-.34,.05,.07,.15,.09,.34,.50,-.20,-.05,.07,.06
-.58,.02,-.17,.03,-.43,.01,.01,-.48,-.22,.05,-.26
=>
.06,-.34,.05,.07,.15,.09,.34,.50,-.20,-.05,.07
-.26,-.58,.02,-.17,.03,-.43,.01,.01,-.48,-.22,.05

.49,-.39
-.21,-.45
.22,.09
-.58,.51
-.44,.69
.42,-.46
.65,.76
-.66,-.40
-.19,-.63
.14,-.62
-.44,-.73
=>
-.39,.49
-.45,-.21
.09,.22
.51,-.58
.69,-.44
-.46,.42
.76,.65
-.40,-.66
-.63,-.19
-.62,.14
-.73,-.44

-.10,.07,-.37,-.53,.30,-.28
-.64,.35,-.13,-.08,.18,-.14
-.23,.30,.13,-.48,.07,-.36
=>
-.28,-.10,.07,-.37,-.53,.30
-.14,-.64,.35,-.13,-.08,.18
-.36,-.23,.30,.13,-.48,.07

-.39,-.47,-.36,.09,-.60,.28,.54,.48,.09
.39,-.14,.46,-.02,-.30,-.17,.03,-.68,.29
-.54,-.53,-.06,-.71,.66,.64,-.54,-.45,.68
.48,-.51,-.64,.34,.27,.35,-.45,-.72,-.04
-.14,.21,.59,.67,.65,.41,-.05,.02,-.62
-.42,.22,-.01,.50,.49,-.26,-.41,.55,-.05
=>
.09,-.39,-.47,-.36,.09,-.60,.28,.54,.48
.29,.39,-.14,.46,-.02,-.30,-.17,.03,-.68
.68,-.54,-.53,-.06,-.71,.66,.64,-.54,-.45
-.04,.48,-.51,-.64,.34,.27,.35,-.45,-.72
-.62,-.14,.21,.59,.67,.65,.41,-.05,.02
-.05,-.42,.22,-.01,.50,.49,-.26,-.41,.55

-.05,-.09,.01,.75,-.34,-.22,.49
.01,.29,.20,-.32,-.40,-.40,-.09
.14,.34,-.29,-.73,-.14,.33,-.29
.02,.09,-.33,.41,-.33,.23,.27
-.09,.06,-.14,.32,-.09,.11,.07
=>
.49,-.05,-.09,.01,.75,-.34,-.22
-.09,.01,.29,.20,-.32,-.40,-.40
-.29,.14,.34,-.29,-.73,-.14,.33
.27,.02,.09,-.33,.41,-.33,.23
.07,-.09,.06,-.14,.32,-.09,.11

.06,-.14,.20,.09,-.06,.13,.20
-.19,.57,-.37,-.44,.19,-.57,-.57
.13,-.31,.37,.20,-.10,.29,.40
.06,-.24,.05,.19,-.13,.23,.20
-.06,.22,-.08,-.17,.12,-.21,-.21
.23,-.68,.46,.50,-.25,.66,.70
.18,-.52,.42,.37,-.19,.50,.57
.03,-.14,-.02,.13,-.06,.15,.08
=>
.20,.06,-.14,.20,.09,-.06,.13
-.57,-.19,.57,-.37,-.44,.19,-.57
.40,.13,-.31,.37,.20,-.10,.29
.20,.06,-.24,.05,.19,-.13,.23
-.21,-.06,.22,-.08,-.17,.12,-.21
.70,.23,-.68,.46,.50,-.25,.66
.57,.18,-.52,.42,.37,-.19,.50
.08,.03,-.14,-.02,.13,-.06,.15
---
.52,-.24,.02,-.31,.56,-.44,-.16,.10,.45
-.46,.40,.06,.41,-.29,-.36,.49,-.45,-.51
-.27,.21,-.08,-.05,-.18,.60,.17,.08,-.33
.37,-.23,.04,.09,.62,-.40,-.07,.04,.02
-.66,.21,-.34,.28,-.63,.36,.31,-.57,-.59
-.59,.21,-.18,.50,-.50,.36,.33,-.56,-.67
=>
-.46,.40,.06,.41,-.29,-.36,.49,-.45,-.51
.37,-.23,.04,.09,.62,-.40,-.07,.04,.02
.52,-.24,.02,-.31,.56,-.44,-.16,.10,.45
-.27,.21,-.08,-.05,-.18,.60,.17,.08,-.33
-.59,.21,-.18,.50,-.50,.36,.33,-.56,-.67
-.66,.21,-.34,.28,-.63,.36,.31,-.57,-.59

.08,.65,.65
.33,-.06,-.06
.45,.41,.41
-.36,-.31,-.31
=>
.08,.65,.65
.45,.41,.41
.33,-.06,-.06
-.36,-.31,-.31

-.02,-.30,-.22,-.25,-.01,.00,-.07,-.06,-.11,.08,-.01,-.39,.47,.05
.09,.02,.02,-.01,.07,.19,-.10,-.14,-.04,.00,-.17,-.31,.58,-.01
-.02,.02,-.05,-.17,.07,.00,-.10,-.12,-.01,.03,-.14,-.31,.03,.01
-.02,-.30,.06,-.09,.07,.00,.00,-.16,-.02,-.01,-.01,-.01,.03,-.02
-.02,-.30,-.01,-.01,-.01,.00,-.10,.01,-.01,.04,-.14,-.39,.03,.01
=>
-.02,-.30,.06,-.09,.07,.00,.00,-.16,-.02,-.01,-.01,-.01,.03,-.02
.09,.02,.02,-.01,.07,.19,-.10,-.14,-.04,.00,-.17,-.31,.58,-.01
-.02,-.30,-.01,-.01,-.01,.00,-.10,.01,-.01,.04,-.14,-.39,.03,.01
-.02,.02,-.05,-.17,.07,.00,-.10,-.12,-.01,.03,-.14,-.31,.03,.01
-.02,-.30,-.22,-.25,-.01,.00,-.07,-.06,-.11,.08,-.01,-.39,.47,.05

.10,-.25,-.04,.01,.12,.28,-.06,.40,-.26,.34,-.03,-.26,-.53,-.01,-.02
.13,-.13,.01,.01,-.10,-.51,.28,.02,-.17,.33,-.03,-.13,.38,.05,-.33
.10,-.56,-.02,.00,-.15,-.26,.33,.36,-.68,.30,.33,-.65,.50,.14,-.31
-.27,.37,.09,.00,-.18,-.11,-.29,.25,.40,-.75,.00,.36,-.29,.09,.21
=>
-.27,.37,.09,.00,-.18,-.11,-.29,.25,.40,-.75,.00,.36,-.29,.09,.21
.13,-.13,.01,.01,-.10,-.51,.28,.02,-.17,.33,-.03,-.13,.38,.05,-.33
.10,-.56,-.02,.00,-.15,-.26,.33,.36,-.68,.30,.33,-.65,.50,.14,-.31
.10,-.25,-.04,.01,.12,.28,-.06,.40,-.26,.34,-.03,-.26,-.53,-.01,-.02

-.01,.11,-.13,.54,-.09,-.14
.24,.34,.26,.15,.26,.13
=>
.24,.34,.26,.15,.26,.13
-.01,.11,-.13,.54,-.09,-.14

-.03,.16,.39,-.52,.12,.35,.20,.16,-.05,.14,-.46,.19,-.04,.00,-.21,.16
.07,-.17,-.18,.57,-.22,-.17,-.17,-.15,-.06,-.09,.06,-.15,.33,.00,-.08,-.14
.09,-.13,-.09,-.06,.41,-.09,.55,.10,.01,-.37,.63,.08,-.38,.01,.54,.09
.11,.41,-.44,.04,.15,-.40,.05,.14,-.11,.32,-.12,.27,-.07,.00,-.06,.17
=>
-.03,.16,.39,-.52,.12,.35,.20,.16,-.05,.14,-.46,.19,-.04,.00,-.21,.16
.09,-.13,-.09,-.06,.41,-.09,.55,.10,.01,-.37,.63,.08,-.38,.01,.54,.09
.07,-.17,-.18,.57,-.22,-.17,-.17,-.15,-.06,-.09,.06,-.15,.33,.00,-.08,-.14
.11,.41,-.44,.04,.15,-.40,.05,.14,-.11,.32,-.12,.27,-.07,.00,-.06,.17

.20,.06,-.03,.08,.17,-.57,-.05,-.11,-.04,-.30,.00,.00
.20,.19,-.07,.09,-.42,.07,.06,.06,.06,-.02,.33,-.02
-.05,.05,.08,.06,-.67,.08,.29,-.04,.01,-.14,-.25,.00
=>
-.05,.05,.08,.06,-.67,.08,.29,-.04,.01,-.14,-.25,.00
.20,.06,-.03,.08,.17,-.57,-.05,-.11,-.04,-.30,.00,.00
.20,.19,-.07,.09,-.42,.07,.06,.06,.06,-.02,.33,-.02
